Below is a small trained network, with its code and all its weights. Each question gives an input and a target symbol and asks what happens when units are switched off, that is, made to give their printed mean instead of their output.

import numpy as np


def w(rows, s, z=0):
    codes = np.array(rows[::2]) - 128.0
    scale = np.full(codes.shape[1], s)
    scale[-1] = z or s
    return codes * scale


def f(y):
    return y / 2 * (1 + np.tanh(0.7978845608 * (y + 0.044715 * y**3)))


def softmax(a):
    e = np.exp(a - a.max(-1, keepdims=True))
    return e / e.sum(-1, keepdims=True)


def log_softmax(a):
    a = a - a.max(-1, keepdims=True)
    return a - np.log(np.exp(a).sum(-1, keepdims=True))


def net(x, mask):
    ids = ['αδεζθπψω'.index(c) for c in x.split()]
    T = len(ids)
    res = E[ids] + P[:T]
    r = res
    for j in range(2):
        rows = slice(2 * j, 2 * j + 2)
        q, k, v = (r @ M[0][rows].T for M in (Q, K, V))
        z = softmax(np.where(np.tri(T) > 0, q @ k.T / 2**0.5, -1e9)) @ v
        o = O[0][rows]
        res = res + np.where(mask[j], z, o[:, -1]) @ o[:, :-1]
    y = f(res @ A[0][:, :-1].T + A[0][:, -1])
    res = res + np.where(mask[2:6], y, B[0][:, -1]) @ B[0][:, :-1]
    return log_softmax(res[-1] @ U[:, :-1].T + U[:, -1])


Q, K, V, O, A, B = {}, {}, {}, {}, {}, {}
E = w([
[175,148,121,100,91],'α',
[140,19,124,78,110],'δ',
[116,147,190,34,140],'ε',
[97,207,140,186,130],'ζ',
[92,121,119,98,121],'θ',
[123,41,116,205,124],'π',
[141,151,134,120,248],'ψ',
[56,63,176,142,170],'ω',
],0.018)
P = w([
[150,141,116,121,133],'0',
[91,136,101,147,106],'1',
[196,144,141,123,137],'2',
[68,137,70,107,125],'3',
[224,146,173,141,139],'4',
[37,150,43,78,133],'5',
[253,133,207,158,147],'6',
[4,172,21,45,157],'7',
[248,136,250,189,143],'8',
],0.02)
Q[0] = w([
[39,120,95,122,68],'head 0',
[246,130,183,133,153],'head 0',
[4,150,49,133,109],'head 1',
[9,135,101,129,94],'head 1',
],0.013)
K[0] = w([
[174,138,186,151,113],'head 0',
[12,135,31,100,126],'head 0',
[203,100,248,139,133],'head 1',
[209,132,186,149,127],'head 1',
],0.016)
V[0] = w([
[49,56,202,3,121],'head 0',
[140,198,200,109,216],'head 0',
[108,233,61,74,19],'head 1',
[6,105,90,165,228],'head 1',
],0.0069)
O[0] = w([
[126,120,115,58,27,167],'head 0',
[251,103,108,136,142,194],'head 0',
[114,255,76,100,171,138],'head 1',
[67,43,62,132,154,255],'head 1',
],0.0095,0.0027)
A[0] = w([
[119,149,122,225,116,80],'neuron 0',
[174,82,118,152,103,2],'neuron 1',
[184,176,173,110,130,104],'neuron 2',
[130,112,204,145,1,121],'neuron 3',
],0.0086,0.0055)
B[0] = w([
[146,151,133,163,195,195],'neuron 0',
[84,195,124,126,134,144],'neuron 1',
[92,117,122,185,67,239],'neuron 2',
[199,107,174,1,168,250],'neuron 3',
],0.0083,0.0026)
U = w([
[118,91,87,97,123,44],'α',
[137,127,94,113,174,77],'δ',
[161,90,140,161,122,178],'ε',
[135,142,144,146,125,252],'ζ',
[165,131,110,123,102,149],'θ',
[128,127,164,100,132,115],'π',
[56,135,7,84,122,80],'ψ',
[97,98,165,136,138,159],'ω',
],0.018,0.0038)

Each question gives the input, a string of symbols that net reads in full, and the target symbol t.
The units are the heads (2 rows each of Q, K, V and O) and the neurons (one row each of A and B). Each row of codes is followed by its name. A weight is (code - 128) times the scale printed after its matrix; where a second scale follows, it is the last column's (O, A, B and U).
mask holds one flag per unit, heads first, then neurons. A switched-off unit (its flag False) gives its mean, the last column of its rows in O or B, instead of its output. The means were averaged over made-up inputs and are rounded, as every weight is.
A unit's drop is (log p(t) with every unit on - log p(t) with that unit switched off) / (log p(t) with every unit on - log p(t) with every unit switched off).
The circuit of an input: a set's keep is (log p(t) with only the set's units on - log p(t) with every unit switched off) / (log p(t) with every unit on - log p(t) with every unit switched off). Starting from all 6 units, units are removed one at a time, each time the one whose removal leaves the highest keep (on an exact tie, the one counted first), for as long as the keep stays at least 0.8.
units of the circuit, in order: the units of the circuit, biggest drop first
unit that matters most: the unit with the biggest drop
k most important neurons: the k neurons with the biggest drops, biggest first
which heads matter: for each layer, one digit per head in row order, 1 if its drop is at least 0.15 and else 0, layers parted by /
drop when u is switched off: that unit's drop, to one decimal
input ζ θ ζ θ ζ ψ π π, target ε: which heads matter : 01
input θ ζ δ ζ ε, target δ: unit that matters most : head 1
input ζ θ ε ζ ω π ε π ω, target ω: which heads matter : 11
input ω ζ π ψ ε ζ π, target δ: which heads matter : 01
input ψ π ε ε ω α ω, target ζ: which heads matter : 01
input α π δ δ ω ω ω, target α: units of the circuit, in order : (head 1; head 0)
input ζ ζ θ, target δ: which heads matter : 11
input α π ε π ε, target ω: units of the circuit, in order : (head 0; head 1)
input δ α ψ ψ ω ε, target α: which heads matter : 01
input ζ ζ ω α α, target ζ: 2 most important neurons : (neuron 2; neuron 3)
input δ π ε ω ε ε ζ, target θ: which heads matter : 10
input δ ε ζ δ ψ θ ε ψ ψ, target δ: which heads matter : 01
input θ θ α ζ δ θ ζ, target ψ: which heads matter : 11
input ζ θ ψ α ε ζ δ ζ, target π: units of the circuit, in order : (head 1)
input ζ ψ ζ, target ε: units of the circuit, in order : (head 0; head 1)
input ψ θ δ, target ψ: units of the circuit, in order : (head 1; head 0)
input ε ζ θ ψ ζ ψ, target δ: which heads matter : 10
input δ δ ε ε ζ ζ, target δ: which heads matter : 10
input ψ ψ π π ψ ψ ε θ, target θ: which heads matter : 11
input ω ψ π θ π π, target ε: which heads matter : 01
input ψ ε ω ψ ω ψ, target α: units of the circuit, in order : (head 1)
input π ψ ε ω δ, target α: units of the circuit, in order : (head 1; head 0)
input ψ π θ, target ω: units of the circuit, in order : (head 0; head 1)
input δ ε α ε ω δ ω, target π: units of the circuit, in order : (head 0; neuron 3)
input ω ζ δ ζ θ ω π, target α: drop when neuron 1 is switched off : 0.0
input θ π π ψ ζ ε ζ ζ, target ζ: drop when head 1 is switched off : 0.4
input π δ ψ α ζ α θ ω θ, target α: unit that matters most : head 1
input α ζ ε ψ ε ε, target π: drop when head 0 is switched off : -0.1
input ε ε ε ε, target π: drop when head 1 is switched off : 1.0
